Below are the code and all the weights of a small trained network. Each question names an input and a class and asks about switching units off, where a switched-off unit gives its printed mean instead of its output.

import numpy as np


def w(rows, s, z=0):
    codes = np.array(rows[::2]) - 128.0
    scale = np.full(codes.shape[1], s)
    scale[-1] = z or s
    return codes * scale


def f(y):
    return y / 2 * (1 + np.tanh(0.7978845608 * (y + 0.044715 * y**3)))


def log_softmax(a):
    a = a - a.max(-1, keepdims=True)
    return a - np.log(np.exp(a).sum(-1, keepdims=True))


def net(x, mask):
    res = np.array(x, float).reshape(1, 6) / 4 @ E
    y = f(res @ A[0][:, :-1].T + A[0][:, -1])
    res = res + np.where(mask, y, B[0][:, -1]) @ B[0][:, :-1]
    return log_softmax(res[-1] @ U[:, :-1].T + U[:, -1])


A, B = {}, {}
E = w([
[113,122,120,133,141,130,137,132],'x0',
[124,88,134,94,198,20,43,82],'x1',
[250,135,143,234,161,113,82,175],'x2',
[126,130,129,128,128,127,129,127],'x3',
[109,141,129,135,139,124,141,124],'x4',
[60,184,12,130,98,144,27,166],'x5',
],0.012)
A[0] = w([
[172,150,107,246,140,146,99,157,4],'n1',
[92,168,58,160,118,125,37,136,93],'n2',
[105,162,124,118,105,135,128,181,117],'n3',
[114,124,134,70,183,49,63,98,163],'n4',
[107,150,57,150,120,117,66,151,20],'n5',
[168,145,125,251,138,138,97,163,106],'n6',
[148,135,129,159,95,213,177,139,202],'n7',
[149,118,170,79,115,147,205,116,50],'n8',
[111,121,122,82,148,73,79,103,41],'n9',
[122,121,135,94,131,113,145,122,76],'n10',
[124,111,128,125,128,121,164,99,125],'n11',
[104,163,75,153,105,161,120,137,109],'n12',
[158,138,147,167,105,180,185,151,74],'n13',
[99,161,123,124,81,181,111,143,131],'n14',
[164,145,127,227,136,147,92,146,178],'n15',
[130,147,102,111,139,170,148,119,93],'n16',
[189,122,151,184,205,65,91,123,98],'n17',
[98,111,169,61,107,107,136,125,85],'n18',
[125,155,72,142,139,114,76,139,203],'n19',
[107,146,64,107,85,182,113,118,156],'n20',
[107,127,122,77,154,80,85,113,33],'n21',
],0.014,0.013)
B[0] = w([
[22,143,133,53,74,161,121,143,202],'n1',
[129,158,137,57,101,131,197,120,231],'n2',
[128,138,140,166,127,108,85,108,167],'n3',
[208,127,124,89,128,127,194,116,252],'n4',
[205,118,116,89,167,119,204,111,184],'n5',
[142,126,135,51,141,137,187,129,242],'n6',
[89,152,133,40,102,135,153,143,249],'n7',
[66,152,125,74,110,136,124,134,184],'n8',
[69,156,122,81,107,148,123,121,172],'n9',
[137,103,145,126,148,112,158,129,139],'n10',
[176,142,94,80,103,132,118,139,156],'n11',
[158,118,110,184,121,116,80,142,196],'n12',
[190,88,87,109,169,114,186,109,192],'n13',
[104,109,131,196,148,138,79,119,198],'n14',
[190,134,127,141,159,90,160,90,249],'n15',
[127,118,182,153,140,124,126,123,143],'n16',
[152,119,113,253,131,117,37,131,241],'n17',
[177,140,112,103,142,132,199,144,180],'n18',
[44,93,143,125,124,160,113,154,229],'n19',
[103,121,148,198,127,111,52,139,226],'n20',
[65,133,148,97,123,140,133,160,165],'n21',
],0.017,0.016)
U = w([
[54,152,105,42,85,209,133,173,251],'0',
[251,115,86,67,190,132,190,106,22],'1',
[152,93,105,253,170,121,2,141,103],'2',
],0.0092,0.0029)

Each question gives the input, the list of numbers given to net, and the class t.
The units are the neurons (one row each of A and B). Each row of codes is followed by its name. A weight is (code - 128) times the scale printed after its matrix; where a second scale follows, it is the last column's (A, B and U).
mask holds one flag per neuron, in row order. A switched-off neuron (its flag False) gives its mean, the last column of its row in B, instead of its output. The means were averaged over made-up inputs and are rounded, as every weight is.
A unit's drop is (log p(t) with every unit on - log p(t) with that unit switched off) / (log p(t) with every unit on - log p(t) with every unit switched off).
unit that matters most: the unit with the biggest drop
top k neurons: the k neurons with the biggest drops, biggest first
drop of u: that unit's drop, to one decimal
input [-4,3,2,-8,-6,8], class 1: top 4 neurons : n5; n4; n7; n15
input [-6,-3,-3,3,-2,-4], class 0: unit that matters most : n15
input [-7,-3,0,1,-3,-8], class 0: top 4 neurons : n8; n15; n4; n7
input [-1,-2,7,6,1,4], class 0: top 3 neurons : n1; n19; n4
input [-4,-4,7,7,-1,2], class 0: top 3 neurons : n1; n4; n7
input [7,1,2,1,-1,7], class 1: top 4 neurons : n5; n7; n15; n8
input [-3,1,6,-3,2,0], class 2: top 4 neurons : n17; n4; n2; n5
input [-8,7,-3,6,-6,2], class 0: top 4 neurons : n9; n21; n15; n19
input [-1,0,8,-1,-5,6], class 0: top 4 neurons : n1; n19; n4; n13
input [5,0,-7,-1,2,3], class 2: top 2 neurons : n20; n7
input [-5,-8,7,-5,4,3], class 0: top 2 neurons : n1; n7
input [-7,-5,-8,-1,7,1], class 2: top 3 neurons : n20; n14; n2
input [8,-4,5,8,2,1], class 0: top 4 neurons : n1; n4; n7; n5
input [5,3,1,6,2,8], class 1: drop of n8 : 0.6
input [-6,4,8,6,-8,-6], class 2: drop of n17 : 2.4
input [1,-8,-1,0,5,1], class 2: drop of n2 : 0.1
